Below is a small trained network, with its code and all its weights. Each question gives an input and a class and asks what happens when units are switched off, that is, made to give their printed mean instead of their output.

import numpy as np


def w(rows, s, z=0):
    codes = np.array(rows[::2]) - 128.0
    scale = np.full(codes.shape[1], s)
    scale[-1] = z or s
    return codes * scale


def f(y):
    return y / 2 * (1 + np.tanh(0.7978845608 * (y + 0.044715 * y**3)))


def log_softmax(a):
    a = a - a.max(-1, keepdims=True)
    return a - np.log(np.exp(a).sum(-1, keepdims=True))


def net(x, mask):
    res = np.array(x, float).reshape(1, 8) / 4 @ E
    y = f(res @ A[0][:, :-1].T + A[0][:, -1])
    res = res + np.where(mask, y, B[0][:, -1]) @ B[0][:, :-1]
    return log_softmax(res[-1] @ U[:, :-1].T + U[:, -1])


A, B = {}, {}
E = w([
[165,44,235,172],'x0',
[203,115,99,1],'x1',
[91,216,220,40],'x2',
[188,143,22,93],'x3',
[100,200,99,140],'x4',
[91,107,153,173],'x5',
[218,207,165,199],'x6',
[125,95,138,62],'x7',
],0.0072)
A[0] = w([
[88,113,74,125,245],'neuron 0',
[94,204,119,122,183],'neuron 1',
[81,128,98,63,183],'neuron 2',
[105,190,191,178,115],'neuron 3',
[157,163,106,122,124],'neuron 4',
[193,137,223,47,252],'neuron 5',
[102,64,139,89,145],'neuron 6',
[240,171,95,115,117],'neuron 7',
[135,85,111,180,167],'neuron 8',
[203,95,66,24,144],'neuron 9',
[167,63,212,108,67],'neuron 10',
[247,163,132,103,134],'neuron 11',
[113,100,94,79,212],'neuron 12',
[170,87,145,181,146],'neuron 13',
],0.012,0.0039)
B[0] = w([
[124,211,111,104,191],'neuron 0',
[172,149,164,134,186],'neuron 1',
[51,175,80,126,196],'neuron 2',
[132,97,227,214,206],'neuron 3',
[169,106,200,46,156],'neuron 4',
[102,136,129,144,247],'neuron 5',
[43,128,155,92,188],'neuron 6',
[246,96,131,110,215],'neuron 7',
[115,121,2,137,192],'neuron 8',
[170,142,110,71,255],'neuron 9',
[123,60,116,133,200],'neuron 10',
[171,95,147,137,207],'neuron 11',
[84,135,165,103,192],'neuron 12',
[89,137,53,145,191],'neuron 13',
],0.0077,0.0091)
U = w([
[160,183,169,110,253],'0',
[101,157,134,61,97],'1',
[144,105,208,191,68],'2',
[80,12,175,83,75],'3',
[127,68,99,219,121],'4',
[126,169,166,173,159],'5',
[249,128,145,82,48],'6',
[105,115,61,147,187],'7',
],0.013,0.0059)

Each question gives the input, the list of numbers given to net, and the class t.
The units are the neurons (one row each of A and B). Each row of codes is followed by its name. A weight is (code - 128) times the scale printed after its matrix; where a second scale follows, it is the last column's (A, B and U).
mask holds one flag per neuron, in row order. A switched-off neuron (its flag False) gives its mean, the last column of its row in B, instead of its output. The means were averaged over made-up inputs and are rounded, as every weight is.
A unit's drop is (log p(t) with every unit on - log p(t) with that unit switched off) / (log p(t) with every unit on - log p(t) with every unit switched off).
The circuit of an input: a set's keep is (log p(t) with only the set's units on - log p(t) with every unit switched off) / (log p(t) with every unit on - log p(t) with every unit switched off). Starting from the 12 units with the biggest drops (on a tie, the unit counted first), units are removed one at a time, each time the one whose removal leaves the highest keep (on an exact tie, the one counted first), for as long as the keep stays at least 0.8.
circuit, biggest first: the units of the circuit, biggest drop first
top k neurons: the k neurons with the biggest drops, biggest first
drop when u is switched off: that unit's drop, to one decimal
input [1,0,2,-8,8,0,5,-8], class 2: circuit, biggest first -> neuron 3
input [-7,-2,5,-5,5,-1,4,-2], class 2: circuit, biggest first -> neuron 3; neuron 9
input [8,3,2,0,2,4,7,-8], class 4: circuit, biggest first -> neuron 13; neuron 10
input [3,-7,-6,8,-4,-1,1,-1], class 7: circuit, biggest first -> neuron 3; neuron 8
input [-4,7,-8,3,7,-1,-4,5], class 1: circuit, biggest first -> neuron 12; neuron 0
input [-3,-5,-8,-5,-7,1,0,6], class 7: circuit, biggest first -> neuron 3; neuron 8
input [-1,1,-7,-8,5,-4,-4,3], class 1: circuit, biggest first -> neuron 0; neuron 3
input [-1,-8,-1,1,6,-7,7,-6], class 2: circuit, biggest first -> neuron 3; neuron 2
input [-1,-5,5,-4,8,-3,-6,4], class 5: top 2 neurons -> neuron 3; neuron 9
input [-5,8,-7,6,4,5,-3,0], class 6: top 2 neurons -> neuron 7; neuron 9
input [3,2,1,-2,4,-2,8,-6], class 2: drop when neuron 9 is switched off -> 0.2
input [1,-8,5,8,7,-1,8,-3], class 2: drop when neuron 9 is switched off -> 0.1
input [5,-5,3,-7,-2,8,-4,-3], class 4: drop when neuron 4 is switched off -> 0.3
input [-1,6,-2,3,0,7,-7,-6], class 1: drop when neuron 9 is switched off -> 0.1
